Here is a tiny trained network, its code and every weight. The questions are about switching its units off for an input and a class, where a switched-off unit gives its printed mean instead of its output.

import numpy as np


def w(rows, s, z=0):
    codes = np.array(rows[::2]) - 128.0
    scale = np.full(codes.shape[1], s)
    scale[-1] = z or s
    return codes * scale


def f(y):
    return np.maximum(y, 0)


def log_softmax(a):
    a = a - a.max(-1, keepdims=True)
    return a - np.log(np.exp(a).sum(-1, keepdims=True))


def net(x, mask):
    res = np.array(x, float).reshape(1, 5) / 4 @ E
    y = f(res @ A[0][:, :-1].T + A[0][:, -1])
    res = res + np.where(mask, y, B[0][:, -1]) @ B[0][:, :-1]
    return log_softmax(res[-1] @ U[:, :-1].T + U[:, -1])


A, B = {}, {}
E = w([
[41,218,214,221],'x0',
[142,138,133,125],'x1',
[149,13,254,141],'x2',
[214,96,61,253],'x3',
[129,128,128,128],'x4',
],0.0083)
A[0] = w([
[153,70,169,173,140],'neuron 1',
[148,57,210,140,128],'neuron 2',
[130,169,43,105,227],'neuron 3',
[173,62,137,96,169],'neuron 4',
[62,153,174,2,254],'neuron 5',
[70,198,194,221,131],'neuron 6',
[92,237,74,152,158],'neuron 7',
[100,135,133,37,180],'neuron 8',
],0.02,0.0082)
B[0] = w([
[106,76,123,121,176],'neuron 1',
[88,118,172,69,191],'neuron 2',
[211,120,154,172,210],'neuron 3',
[145,109,84,76,183],'neuron 4',
[122,253,129,87,251],'neuron 5',
[29,119,154,172,226],'neuron 6',
[109,148,27,126,215],'neuron 7',
[158,181,139,147,197],'neuron 8',
],0.044,0.024)
U = w([
[204,166,170,171,116],'0',
[71,164,80,138,100],'1',
[140,141,144,56,197],'2',
[56,149,234,129,90],'3',
[214,42,138,206,197],'4',
[96,73,102,250,139],'5',
[128,31,83,106,171],'6',
[63,38,192,174,2],'7',
],0.011,0.0029)

Each question gives the input, the list of numbers given to net, and the class t.
The units are the neurons (one row each of A and B). Each row of codes is followed by its name. A weight is (code - 128) times the scale printed after its matrix; where a second scale follows, it is the last column's (A, B and U).
mask holds one flag per neuron, in row order. A switched-off neuron (its flag False) gives its mean, the last column of its row in B, instead of its output. The means were averaged over made-up inputs and are rounded, as every weight is.
A unit's drop is (log p(t) with every unit on - log p(t) with that unit switched off) / (log p(t) with every unit on - log p(t) with every unit switched off).
The circuit of an input: a set's keep is (log p(t) with only the set's units on - log p(t) with every unit switched off) / (log p(t) with every unit on - log p(t) with every unit switched off). Starting from all 8 units, units are removed one at a time, each time the one whose removal leaves the highest keep (on an exact tie, the one counted first), for as long as the keep stays at least 0.8.
circuit, biggest first: the units of the circuit, biggest drop first
unit that matters most: the unit with the biggest drop
top k neurons: the k neurons with the biggest drops, biggest first
drop of u: that unit's drop, to one decimal
input [-3,1,-6,-6,1], class 0: circuit, biggest first -> (neuron 3)
input [-7,2,-8,8,0], class 4: circuit, biggest first -> (neuron 5; neuron 3)
input [-2,5,-8,2,6], class 4: top 2 neurons -> (neuron 3; neuron 5)
input [3,4,1,-4,-6], class 3: top 2 neurons -> (neuron 7; neuron 4)
input [0,-1,4,4,-5], class 6: circuit, biggest first -> (neuron 5; neuron 6)
input [-7,2,1,7,-6], class 6: top 2 neurons -> (neuron 5; neuron 4)
input [-1,7,-5,-8,8], class 0: top 3 neurons -> (neuron 3; neuron 8; neuron 6)
input [-8,7,8,3,7], class 6: top 2 neurons -> (neuron 5; neuron 4)
input [-1,-4,-1,-8,-4], class 0: top 2 neurons -> (neuron 8; neuron 6)
input [2,3,-7,1,-3], class 5: top 2 neurons -> (neuron 5; neuron 3)
input [-2,4,-7,1,1], class 4: top 3 neurons -> (neuron 5; neuron 3; neuron 6)
input [6,7,7,2,0], class 7: top 2 neurons -> (neuron 5; neuron 1)
input [1,7,8,-2,7], class 3: top 2 neurons -> (neuron 7; neuron 2)
input [3,6,4,8,-4], class 7: top neuron -> (neuron 5)
input [1,1,7,0,5], class 3: top 3 neurons -> (neuron 2; neuron 7; neuron 3)
input [-5,5,-7,8,0], class 4: top 2 neurons -> (neuron 5; neuron 3)
input [8,3,-7,5,-4], class 5: top 2 neurons -> (neuron 5; neuron 6)
input [4,1,6,6,2], class 7: drop of neuron 7 -> 0.0
input [1,4,4,-4,-4], class 3: drop of neuron 7 -> 1.0
input [1,3,3,-2,-2], class 3: drop of neuron 7 -> 1.2
input [-4,5,4,2,4], class 6: drop of neuron 5 -> 0.7
input [-2,3,-1,-8,-8], class 0: unit that matters most -> neuron 8
